Small tables with named rows and columns. After each table, cells are looked up by row and column.

rateze:
         susasi  nonilem
lan         161      219
bot         137      122
ginav       113       84
sizu         50      202
lagereb     145      166
dekiv        80       25
zafu         83       71

What is the nonilem of lagereb in rateze?
166
What is the nonilem of lan in rateze?
219
What is the susasi of sizu in rateze?
50
What is the nonilem of zafu in rateze?
71
What is the nonilem of sizu in rateze?
202
What is the susasi of ginav in rateze?
113
What is the susasi of dekiv in rateze?
80
What is the nonilem of bot in rateze?
122
What is the susasi of lan in rateze?
161

manogof =
,lav,liki,fazig
vemevi,516,519,549
meve,508,297,674
diz,880,592,553
tep,538,491,547
pidipil,260,951,122
bes,419,253,684
sidib,522,517,518
pakavu,508,519,525
biboz,400,819,297

What is the fazig of pakavu in manogof?
525
What is the liki of pidipil in manogof?
951
What is the fazig of diz in manogof?
553
What is the lav of pakavu in manogof?
508
What is the liki of pakavu in manogof?
519
What is the fazig of meve in manogof?
674
What is the lav of meve in manogof?
508
What is the fazig of sidib in manogof?
518
What is the liki of sidib in manogof?
517
What is the liki of vemevi in manogof?
519
What is the fazig of bes in manogof?
684
What is the lav of vemevi in manogof?
516
What is the liki of biboz in manogof?
819
What is the lav of biboz in manogof?
400
What is the liki of meve in manogof?
297
What is the liki of tep in manogof?
491
What is the fazig of biboz in manogof?
297
What is the fazig of tep in manogof?
547

mif =
,das,laf
nazot,68.87,59.48
gegeniv,51.26,62.54
laz,72.11,90.17
vur,67.11,60.93
dad,52.01,70.48
kul,49.33,31.86
povi,67.90,57.25
vuve,64.19,71.68
reto,59.71,22.97
vetomul,64.48,64.97

povi, laf => 57.25
povi, das => 67.90
laz, laf => 90.17
nazot, das => 68.87
nazot, laf => 59.48
vur, das => 67.11
vuve, laf => 71.68
vur, laf => 60.93
laz, das => 72.11
gegeniv, laf => 62.54
kul, laf => 31.86
reto, das => 59.71
dad, laf => 70.48
gegeniv, das => 51.26
dad, das => 52.01
vetomul, laf => 64.97
kul, das => 49.33
vetomul, das => 64.48
Row with the largest das: laz

finize.tsv
	sumizo	nul	bavuno	suf
rim	87	68	174	78
bom	165	192	87	176
naneto	189	164	60	142
miv	71	144	195	172
pob	177	182	73	168
bodegud	178	98	70	81
sosakub	76	78	188	105
runaguk	185	173	64	149

bavuno of sosakub is 188
nul of rim is 68
sumizo of runaguk is 185
nul of bodegud is 98
suf of sosakub is 105
nul of naneto is 164
nul of sosakub is 78
suf of bodegud is 81
sumizo of miv is 71
nul of miv is 144
sumizo of sosakub is 76
sumizo of naneto is 189
bavuno of bom is 87
sumizo of bom is 165
suf of bom is 176
sumizo of pob is 177
bavuno of pob is 73

pur.csv
,dirig,dutele,lipirub,fekisi,bitukek,zuz,dev,rifugut
nugo,0.30,0.48,0.62,0.58,0.32,0.61,0.63,0.67
bobideb,0.33,0.45,0.93,0.35,0.71,0.65,0.19,0.87
bolelev,0.42,0.64,0.44,0.22,0.64,0.67,0.71,0.86
geno,0.57,0.70,0.48,0.91,0.39,0.52,0.61,0.65
rurunos,0.06,0.67,0.93,0.81,0.34,0.36,0.80,0.52
luzo,0.84,0.62,0.39,0.80,0.14,0.41,0.68,0.56
ket,0.41,0.52,0.39,0.67,0.73,0.55,0.66,0.74
rodus,0.32,0.52,0.75,0.56,0.51,0.72,0.37,0.94
pul,0.55,0.22,0.80,0.67,0.48,0.18,0.46,0.68
zod,0.79,0.77,0.57,0.64,0.35,0.81,0.65,0.64

fekisi of pul: 0.67
dirig of rurunos: 0.06
dev of rodus: 0.37
lipirub of rurunos: 0.93
fekisi of rurunos: 0.81
fekisi of ket: 0.67
dirig of rodus: 0.32
zuz of rodus: 0.72
rifugut of bolelev: 0.86

gom =
	ler	fomos	buk	kogekob
dirob	19.19	20.35	-28.87	84.07
rotus	-29.65	-17.58	8.11	94.25
napepu	1.09	21.47	-50.80	-28.44
zubo	51.51	-18.34	-70.57	68.93
vof	6.45	87.10	65.29	-49.72
mog	19.32	58.89	89.76	-60.42

zubo, buk -> -70.57
mog, buk -> 89.76
vof, buk -> 65.29
dirob, fomos -> 20.35
dirob, kogekob -> 84.07
vof, fomos -> 87.10
rotus, buk -> 8.11
dirob, buk -> -28.87
zubo, ler -> 51.51
rotus, kogekob -> 94.25
zubo, fomos -> -18.34
napepu, fomos -> 21.47
rotus, ler -> -29.65
vof, kogekob -> -49.72
vof, ler -> 6.45
napepu, ler -> 1.09

vabadav.tsv
	vazev	kek	pab	lapu	fedanef	fomirid	goz	laf	rup	roronop
tiko	59	131	219	119	147	136	148	185	197	168
renonak	79	88	41	67	94	111	109	40	116	149
tozi	88	120	205	82	201	176	161	170	136	185
ranur	145	102	112	144	127	35	26	102	174	167

ranur, lapu -> 144
tozi, goz -> 161
tiko, fomirid -> 136
tiko, kek -> 131
tiko, laf -> 185
tozi, kek -> 120
tozi, laf -> 170
renonak, goz -> 109
renonak, roronop -> 149
renonak, laf -> 40

nisugug:
	fesi	gule	pupuf	liriba	mazorut	lapa	sibebav	topef	nive	mefimil
pufupi	167	-1892	2092	6605	346	-2952	3692	342	959	680
kir	-1248	-3156	2113	7359	431	-4200	4646	1110	606	14
tetebe	1483	-659	1924	4509	-565	-1929	2045	-1673	1672	2182
rafufor	7622	4878	1556	-1096	-3834	4252	-3844	-7217	5924	8324
bur	8426	5147	2236	-1283	-3361	3110	-3946	-7410	5629	8267
sutume	7508	4766	1230	-1039	-3863	4259	-3659	-6986	5778	8124
bibo	5631	3676	830	-2022	-3675	3748	-3482	-5690	5466	7002
fefuvi	6564	4153	965	-1488	-3964	3823	-3694	-6212	5624	7444
muta	-232	-2754	2295	7739	646	-4177	4695	624	235	168
mib	-979	-2084	1819	5106	763	-2747	3378	1953	471	-333
mus	6069	3217	746	-957	-3472	1912	-2740	-6561	4939	6719
zigig	-85	-3817	1881	7827	310	-7171	5586	-352	-164	-329
budul	-1067	-984	961	2552	1322	-1121	2195	2089	-143	-736
kolap	4757	2983	620	-2575	-2987	3344	-2989	-4591	4389	5596

tetebe, fesi: 1483
budul, lapa: -1121
kolap, fesi: 4757
budul, gule: -984
muta, sibebav: 4695
bibo, topef: -5690
muta, pupuf: 2295
Row with the largest mazorut: budul

Table sal
	koni	limu	lod	vusa
kigikog	51668	-4177	39802	-2804
ruz	-53278	55562	12964	5566
bibadu	12872	-11194	-49619	42350
guzol	44395	1928	46455	-11796

ruz, lod => 12964
bibadu, lod => -49619
guzol, vusa => -11796
guzol, koni => 44395
ruz, limu => 55562
ruz, koni => -53278
bibadu, vusa => 42350
bibadu, koni => 12872
ruz, vusa => 5566
guzol, limu => 1928
kigikog, koni => 51668
bibadu, limu => -11194
kigikog, limu => -4177
Row with the largest lod: guzol

rizenes
|  | let | notib |
|---|---|---|
| papo | 40.19 | 36.31 |
| fero | 54.27 | 66.27 |
| gabif | 52.40 | 64.97 |
| bubavo | 82.30 | 24.31 |
| sopoko | 76.60 | 21.26 |
| vuriku | 31.21 | 7.53 |

notib of vuriku = 7.53
notib of bubavo = 24.31
notib of sopoko = 21.26
let of papo = 40.19
notib of gabif = 64.97
let of sopoko = 76.60
let of vuriku = 31.21
notib of fero = 66.27
let of gabif = 52.40
notib of papo = 36.31
let of bubavo = 82.30
let of fero = 54.27
Row with the largest notib: fero

